Here is a tiny trained network, its code and every weight. The questions are about switching its units off for an input and a class, where a switched-off unit gives its printed mean instead of its output.

import numpy as np


def w(rows, s, z=0):
    codes = np.array(rows[::2]) - 128.0
    scale = np.full(codes.shape[1], s)
    scale[-1] = z or s
    return codes * scale


def norm(h):
    return h / np.sqrt((h * h).mean(-1, keepdims=True) + 1e-5)


def f(y):
    return y / 2 * (1 + np.tanh(0.7978845608 * (y + 0.044715 * y**3)))


def log_softmax(a):
    a = a - a.max(-1, keepdims=True)
    return a - np.log(np.exp(a).sum(-1, keepdims=True))


def net(x, mask):
    res = np.array(x, float).reshape(1, 7) / 4 @ E
    u = 0
    for l in range(3):
        y = f(norm(res) @ A[l][:, :-1].T + A[l][:, -1])
        res = res + np.where(mask[u : u + 7], y, B[l][:, -1]) @ B[l][:, :-1]
        u += 7
    return log_softmax(norm(res)[-1] @ U[:, :-1].T + U[:, -1])


A, B = {}, {}
E = w([
[130,128,127,127,129,128,127,123,129],'x0',
[218,178,60,133,224,176,119,195,128],'x1',
[145,191,100,30,109,55,99,149,60],'x2',
[126,129,130,126,127,131,127,129,127],'x3',
[120,196,71,218,76,149,129,110,85],'x4',
[68,92,77,141,190,103,51,97,106],'x5',
[63,173,77,86,109,146,125,149,247],'x6',
],0.016)
A[0] = w([
[49,75,81,133,179,124,49,143,91,24],'L0N1',
[178,156,171,117,42,147,212,188,141,34],'L0N2',
[91,179,84,108,98,119,120,125,223,27],'L0N3',
[144,114,108,120,128,121,123,133,121,60],'L0N4',
[43,90,154,89,21,111,137,10,123,8],'L0N5',
[106,222,80,221,23,173,93,97,73,21],'L0N6',
[114,205,136,49,86,89,100,105,73,53],'L0N7',
],0.011,0.016)
B[0] = w([
[149,167,142,101,122,149,115,35,140,160],'L0N1',
[147,167,154,125,110,123,109,8,159,183],'L0N2',
[42,138,93,78,97,164,178,120,137,173],'L0N3',
[53,22,141,79,88,114,121,21,153,88],'L0N4',
[130,188,194,206,188,90,82,234,156,241],'L0N5',
[113,90,60,160,166,29,232,87,147,253],'L0N6',
[173,72,85,139,51,133,84,158,137,201],'L0N7',
],0.017,0.0035)
A[1] = w([
[91,64,153,206,131,213,163,108,177,33],'L1N1',
[161,69,151,139,130,151,157,97,32,46],'L1N2',
[124,136,101,43,106,116,125,109,95,83],'L1N3',
[135,52,224,10,176,124,108,151,172,6],'L1N4',
[67,112,74,139,139,134,96,110,89,64],'L1N5',
[40,101,90,151,161,102,30,76,107,33],'L1N6',
[157,138,137,121,75,159,164,118,134,43],'L1N7',
],0.013,0.011)
B[1] = w([
[183,31,81,88,17,86,32,163,137,254],'L1N1',
[17,107,119,57,116,204,141,100,111,182],'L1N2',
[141,19,105,142,65,157,117,84,164,162],'L1N3',
[82,155,18,249,126,32,235,81,121,233],'L1N4',
[156,108,136,69,139,112,172,86,159,158],'L1N5',
[196,187,200,88,158,129,145,48,200,225],'L1N6',
[139,89,166,72,156,98,127,56,155,127],'L1N7',
],0.015,0.0043)
A[2] = w([
[125,182,107,91,91,114,126,119,70,11],'L2N1',
[146,105,187,143,136,150,118,90,32,19],'L2N2',
[4,149,108,95,91,174,122,122,202,66],'L2N3',
[75,88,211,149,119,117,147,108,20,80],'L2N4',
[135,159,210,123,29,131,211,126,140,62],'L2N5',
[122,165,99,55,70,57,90,148,87,37],'L2N6',
[109,170,194,148,149,152,82,162,125,1],'L2N7',
],0.014,0.0088)
B[2] = w([
[109,94,100,117,109,120,136,89,148,133],'L2N1',
[76,124,136,75,117,149,144,117,110,165],'L2N2',
[94,126,166,91,130,157,155,142,5,253],'L2N3',
[72,170,127,99,125,160,149,191,142,204],'L2N4',
[157,141,126,113,221,116,91,95,140,219],'L2N5',
[132,27,153,183,115,160,99,129,166,187],'L2N6',
[128,71,83,98,125,87,200,120,164,132],'L2N7',
],0.019,0.0051)
U = w([
[94,107,48,186,140,68,222,92,121,93],'0',
[164,34,109,121,42,154,40,138,136,97],'1',
[52,153,136,47,119,202,156,147,82,125],'2',
[129,198,195,185,176,126,62,213,141,253],'3',
[171,165,171,86,163,138,110,2,163,70],'4',
],0.023,0.0054)

Each question gives the input, the list of numbers given to net, and the class t.
The units are the neurons (one row each of A and B). Each row of codes is followed by its name. A weight is (code - 128) times the scale printed after its matrix; where a second scale follows, it is the last column's (A, B and U).
mask holds one flag per neuron, layer by layer. A switched-off neuron (its flag False) gives its mean, the last column of its row in B, instead of its output. The means were averaged over made-up inputs and are rounded, as every weight is.
A unit's drop is (log p(t) with every unit on - log p(t) with that unit switched off) / (log p(t) with every unit on - log p(t) with every unit switched off).
The circuit of an input: a set's keep is (log p(t) with only the set's units on - log p(t) with every unit switched off) / (log p(t) with every unit on - log p(t) with every unit switched off). Starting from the 12 units with the biggest drops (on a tie, the unit counted first), units are removed one at a time, each time the one whose removal leaves the highest keep (on an exact tie, the one counted first), for as long as the keep stays at least 0.8.
units of the circuit, in order: the units of the circuit, biggest drop first
top k neurons: the k neurons with the biggest drops, biggest first
top k neurons in layer l: the k neurons of layer l with the biggest drops, biggest first
drop of u: that unit's drop, to one decimal
input [6,-6,-4,-2,-4,-7,4], class 4: units of the circuit, in order -> [L2N5]
input [7,7,8,0,2,0,7], class 1: top 2 neurons -> [L2N6 L0N5]
input [-1,-1,0,-5,-8,-8,5], class 0: top 2 neurons -> [L1N4 L1N6]
input [-5,-7,6,-2,-8,0,-8], class 0: top 2 neurons -> [L1N4 L2N3]
input [8,2,2,-1,6,4,-7], class 2: top 2 neurons -> [L1N2 L1N4]
input [1,-8,8,-4,7,-5,2], class 1: top 2 neurons -> [L0N7 L2N6]
input [2,-2,-2,0,-1,-6,4], class 4: top 2 neurons -> [L2N5 L0N2]
input [0,-7,-6,-4,5,-3,-5], class 3: top 2 neurons -> [L0N5 L2N4]
input [1,5,2,3,2,3,5], class 2: top 2 neurons in layer 0 -> [L0N5 L0N3]
input [-8,-3,7,-8,5,-7,-7], class 1: top 3 neurons -> [L0N7 L2N6 L1N6]
input [-1,7,6,-6,1,-8,7], class 4: top 4 neurons -> [L0N2 L0N5 L1N1 L2N4]
input [1,-1,-4,-2,0,5,1], class 4: top 2 neurons -> [L1N6 L0N1]
input [-3,7,-3,-8,-1,6,-8], class 2: units of the circuit, in order -> [L1N2 L0N5 L2N2]
input [-2,1,-4,0,-4,6,-6], class 2: units of the circuit, in order -> [L1N2 L2N4]
input [4,-2,8,-1,-2,8,2], class 1: units of the circuit, in order -> [L2N6]
input [6,-7,7,7,5,8,6], class 4: top 3 neurons -> [L1N6 L1N1 L1N5]
input [-3,1,-3,-6,-8,-1,-8], class 0: top 2 neurons -> [L1N4 L2N3]
input [6,-7,5,-7,-1,4,3], class 3: top 2 neurons -> [L0N5 L1N1]
input [7,-2,-6,5,-8,5,-8], class 0: top 3 neurons -> [L1N4 L2N3 L1N1]
input [-4,-7,3,5,4,0,-1], class 3: units of the circuit, in order -> [L0N5]
input [-1,7,-2,-3,-6,8,-8], class 2: top 2 neurons in layer 2 -> [L2N2 L2N5]
input [7,7,0,8,-8,-8,-3], class 0: top 2 neurons in layer 1 -> [L1N4 L1N6]
input [3,-3,5,-8,4,5,-7], class 2: top 2 neurons in layer 1 -> [L1N1 L1N2]
input [7,-7,-4,7,-4,0,2], class 3: drop of L0N5 -> 1.4
input [3,-7,-2,-3,6,4,2], class 3: drop of L0N5 -> 1.3
input [-6,5,-6,4,-1,-6,2], class 1: drop of L1N1 -> 0.9
input [5,4,6,1,-8,-2,1], class 0: drop of L1N4 -> 1.8
